Below is a small trained network, with its code and all its weights. Each question gives an input and a class and asks what happens when units are switched off, that is, made to give their printed mean instead of their output.

import numpy as np


def w(rows, s, z=0):
    codes = np.array(rows[::2]) - 128.0
    scale = np.full(codes.shape[1], s)
    scale[-1] = z or s
    return codes * scale


def f(y):
    return np.maximum(y, 0)


def log_softmax(a):
    a = a - a.max(-1, keepdims=True)
    return a - np.log(np.exp(a).sum(-1, keepdims=True))


def net(x, mask):
    res = np.array(x, float).reshape(1, 4) / 4 @ E
    y = f(res @ A[0][:, :-1].T + A[0][:, -1])
    res = res + np.where(mask, y, B[0][:, -1]) @ B[0][:, :-1]
    return log_softmax(res[-1] @ U[:, :-1].T + U[:, -1])


A, B = {}, {}
E = w([
[174,73,19,142,121],'x0',
[60,139,73,157,145],'x1',
[100,103,109,142,255],'x2',
[164,225,47,10,151],'x3',
],0.0096)
A[0] = w([
[124,98,90,100,216,133],'N1',
[127,126,115,117,168,60],'N2',
[144,157,212,109,150,102],'N3',
[65,135,118,116,157,175],'N4',
[194,109,176,113,192,170],'N5',
[206,136,63,100,2,185],'N6',
[95,26,106,206,173,203],'N7',
[60,75,92,213,82,235],'N8',
[176,130,118,213,149,114],'N9',
[185,159,109,106,94,123],'N10',
[121,128,191,138,135,44],'N11',
[34,214,254,129,124,182],'N12',
[59,190,176,163,91,131],'N13',
[152,153,157,126,215,189],'N14',
[40,150,75,190,93,138],'N15',
[158,35,137,175,106,128],'N16',
[181,105,81,89,195,254],'N17',
[112,85,146,161,125,96],'N18',
[116,139,67,181,197,223],'N19',
[52,160,69,157,232,174],'N20',
[169,73,165,165,114,190],'N21',
[179,145,239,84,138,193],'N22',
],0.012,0.0029)
B[0] = w([
[75,172,132,141,182,200],'N1',
[114,144,129,139,153,151],'N2',
[121,113,189,101,158,173],'N3',
[93,162,116,120,106,169],'N4',
[137,155,168,198,118,172],'N5',
[252,225,66,62,141,226],'N6',
[118,5,67,123,184,249],'N7',
[140,40,90,126,99,221],'N8',
[131,87,116,133,152,169],'N9',
[216,145,116,87,149,175],'N10',
[119,110,169,90,147,156],'N11',
[102,96,207,34,93,222],'N12',
[129,126,160,80,72,172],'N13',
[90,151,187,131,171,184],'N14',
[109,87,72,143,31,177],'N15',
[157,59,135,155,169,203],'N16',
[114,195,128,194,148,212],'N17',
[136,75,139,120,127,171],'N18',
[62,119,104,144,174,211],'N19',
[26,187,92,142,126,231],'N20',
[159,83,142,148,158,188],'N21',
[132,124,213,144,180,192],'N22',
],0.024,0.014)
U = w([
[48,97,120,102,34,82],'0',
[21,151,83,165,175,66],'1',
[93,101,254,98,91,169],'2',
[207,139,194,243,136,74],'3',
[129,40,94,190,169,91],'4',
[186,155,76,115,117,254],'5',
],0.0088,0.0039)

Each question gives the input, the list of numbers given to net, and the class t.
The units are the neurons (one row each of A and B). Each row of codes is followed by its name. A weight is (code - 128) times the scale printed after its matrix; where a second scale follows, it is the last column's (A, B and U).
mask holds one flag per neuron, in row order. A switched-off neuron (its flag False) gives its mean, the last column of its row in B, instead of its output. The means were averaged over made-up inputs and are rounded, as every weight is.
A unit's drop is (log p(t) with every unit on - log p(t) with that unit switched off) / (log p(t) with every unit on - log p(t) with every unit switched off).
The circuit of an input: a set's keep is (log p(t) with only the set's units on - log p(t) with every unit switched off) / (log p(t) with every unit on - log p(t) with every unit switched off). Starting from the 12 units with the biggest drops (on a tie, the unit counted first), units are removed one at a time, each time the one whose removal leaves the highest keep (on an exact tie, the one counted first), for as long as the keep stays at least 0.8.
units of the circuit, in order: the units of the circuit, biggest drop first
top k neurons: the k neurons with the biggest drops, biggest first
drop when u is switched off: that unit's drop, to one decimal
input [1,-8,-3,6], class 5: units of the circuit, in order -> (N6)
input [3,8,2,-2], class 1: top 2 neurons -> (N20; N19)
input [6,-6,0,0], class 5: top 2 neurons -> (N6; N22)
input [-3,5,1,-5], class 0: top 2 neurons -> (N12; N13)
input [4,-8,3,7], class 3: top 2 neurons -> (N17; N5)
input [4,2,0,5], class 5: top 2 neurons -> (N6; N10)
input [2,-6,-5,-5], class 3: top 3 neurons -> (N7; N6; N19)
input [-6,7,-4,-2], class 2: top 3 neurons -> (N12; N20; N7)
input [-7,6,6,-3], class 0: top 2 neurons -> (N12; N20)
input [-2,-4,-5,8], class 5: drop when N6 is switched off -> 0.1
input [-1,-8,2,5], class 3: drop when N17 is switched off -> 0.0
input [-2,-2,-7,4], class 5: drop when N6 is switched off -> 0.4
